Below are the code and all the weights of a small trained network. Each question names an input and a class and asks about switching units off, where a switched-off unit gives its printed mean instead of its output.

import numpy as np


def w(rows, s, z=0):
    codes = np.array(rows[::2]) - 128.0
    scale = np.full(codes.shape[1], s)
    scale[-1] = z or s
    return codes * scale


def norm(h):
    return h / np.sqrt((h * h).mean(-1, keepdims=True) + 1e-5)


def f(y):
    return y / 2 * (1 + np.tanh(0.7978845608 * (y + 0.044715 * y**3)))


def log_softmax(a):
    a = a - a.max(-1, keepdims=True)
    return a - np.log(np.exp(a).sum(-1, keepdims=True))


def net(x, mask):
    res = np.array(x, float).reshape(1, 3) / 4 @ E
    u = 0
    for l in range(4):
        y = f(norm(res) @ A[l][:, :-1].T + A[l][:, -1])
        res = res + np.where(mask[u : u + 3], y, B[l][:, -1]) @ B[l][:, :-1]
        u += 3
    return log_softmax(norm(res)[-1] @ U[:, :-1].T + U[:, -1])


A, B = {}, {}
E = w([
[122,116,116,103,206,157,185,175,201,129,184,113],'x0',
[132,150,117,254,136,72,119,98,169,226,186,161],'x1',
[120,170,211,162,85,94,201,99,66,187,145,34],'x2',
],0.0032)
A[0] = w([
[149,149,161,73,26,114,77,75,26,51,4,115,11],'L0N1',
[107,135,132,132,174,132,243,180,167,118,170,129,46],'L0N2',
[91,175,189,35,161,151,158,191,145,86,135,7,3],'L0N3',
],0.0028,0.0027)
B[0] = w([
[6,2,51,114,63,138,40,81,10,219,92,143,255],'L0N1',
[179,100,102,114,63,159,156,160,63,151,115,167,150],'L0N2',
[221,50,100,228,157,32,159,188,186,116,142,58,180],'L0N3',
],0.0045,0.002)
A[1] = w([
[141,135,137,254,146,48,150,120,129,137,143,121,51],'L1N1',
[158,179,99,159,114,83,86,104,164,181,160,167,70],'L1N2',
[120,206,191,107,106,139,170,99,101,130,148,16,1],'L1N3',
],0.0043,0.00061)
B[1] = w([
[176,144,93,149,151,93,68,102,124,112,2,73,251],'L1N1',
[64,127,66,138,161,73,128,200,101,172,131,91,216],'L1N2',
[149,107,200,156,207,155,180,31,100,135,215,112,193],'L1N3',
],0.0051,0.0028)
A[2] = w([
[161,132,112,175,194,139,248,153,227,137,124,98,2],'L2N1',
[149,95,78,78,144,229,55,114,184,11,86,216,27],'L2N2',
[110,113,146,117,29,97,107,5,29,193,85,36,158],'L2N3',
],0.0027,0.00074)
B[2] = w([
[140,120,136,132,34,117,93,122,58,78,133,148,171],'L2N1',
[133,197,254,130,129,188,231,150,144,123,88,115,195],'L2N2',
[108,99,156,100,100,192,121,116,148,122,139,229,252],'L2N3',
],0.0064,0.0036)
A[3] = w([
[208,78,118,63,104,99,159,183,114,95,189,2,7],'L3N1',
[152,149,223,149,109,120,163,38,147,196,158,145,154],'L3N2',
[116,157,131,108,52,125,121,68,33,128,81,103,65],'L3N3',
],0.0041,0.002)
B[3] = w([
[197,2,73,192,96,67,124,178,59,19,80,59,205],'L3N1',
[173,137,135,69,203,170,129,101,199,80,114,91,255],'L3N2',
[118,60,90,100,78,151,216,109,64,123,207,215,226],'L3N3',
],0.0053,0.002)
U = w([
[104,176,125,75,93,68,109,114,153,99,187,101,5],'0',
[205,55,106,146,106,69,160,170,80,53,127,50,132],'1',
[180,150,169,137,197,126,164,1,131,157,173,81,155],'2',
[82,185,74,116,146,136,148,180,170,153,239,179,68],'3',
[52,70,133,52,63,163,106,85,72,144,120,214,190],'4',
[105,188,51,192,160,20,44,140,144,202,94,113,178],'5',
[122,192,192,62,156,186,174,203,192,82,51,143,123],'6',
],0.008,0.0032)

Each question gives the input, the list of numbers given to net, and the class t.
The units are the neurons (one row each of A and B). Each row of codes is followed by its name. A weight is (code - 128) times the scale printed after its matrix; where a second scale follows, it is the last column's (A, B and U).
mask holds one flag per neuron, layer by layer. A switched-off neuron (its flag False) gives its mean, the last column of its row in B, instead of its output. The means were averaged over made-up inputs and are rounded, as every weight is.
A unit's drop is (log p(t) with every unit on - log p(t) with that unit switched off) / (log p(t) with every unit on - log p(t) with every unit switched off).
The circuit of an input: a set's keep is (log p(t) with only the set's units on - log p(t) with every unit switched off) / (log p(t) with every unit on - log p(t) with every unit switched off). Starting from all 12 units, units are removed one at a time, each time the one whose removal leaves the highest keep (on an exact tie, the one counted first), for as long as the keep stays at least 0.8.
units of the circuit, in order: the units of the circuit, biggest drop first
unit that matters most: the unit with the biggest drop
k most important neurons: the k neurons with the biggest drops, biggest first
k most important neurons of layer l: the k neurons of layer l with the biggest drops, biggest first
drop of u: that unit's drop, to one decimal
input [1,-7,3], class 1: units of the circuit, in order	L0N3
input [0,0,1], class 2: units of the circuit, in order	L0N1, L1N3
input [8,2,-2], class 1: units of the circuit, in order	L2N3, L2N1
input [-1,-4,-3], class 6: 2 most important neurons	L2N2, L1N2
input [6,8,-5], class 5: units of the circuit, in order	L2N3, L1N1
input [5,-7,-2], class 1: 2 most important neurons	L0N3, L3N1
input [7,5,-2], class 5: 2 most important neurons of layer 2	L2N3, L2N2
input [3,6,-6], class 5: 3 most important neurons	L2N3, L1N2, L3N3
input [0,-5,8], class 2: 2 most important neurons of layer 1	L1N3, L1N2
input [-1,-1,5], class 2: 2 most important neurons	L1N3, L3N2
input [0,-5,-5], class 6: drop of L2N2	0.2
input [0,-4,-5], class 6: drop of L2N2	0.1
input [2,1,-3], class 6: drop of L2N2	0.5
input [0,-7,-5], class 6: unit that matters most	L2N2
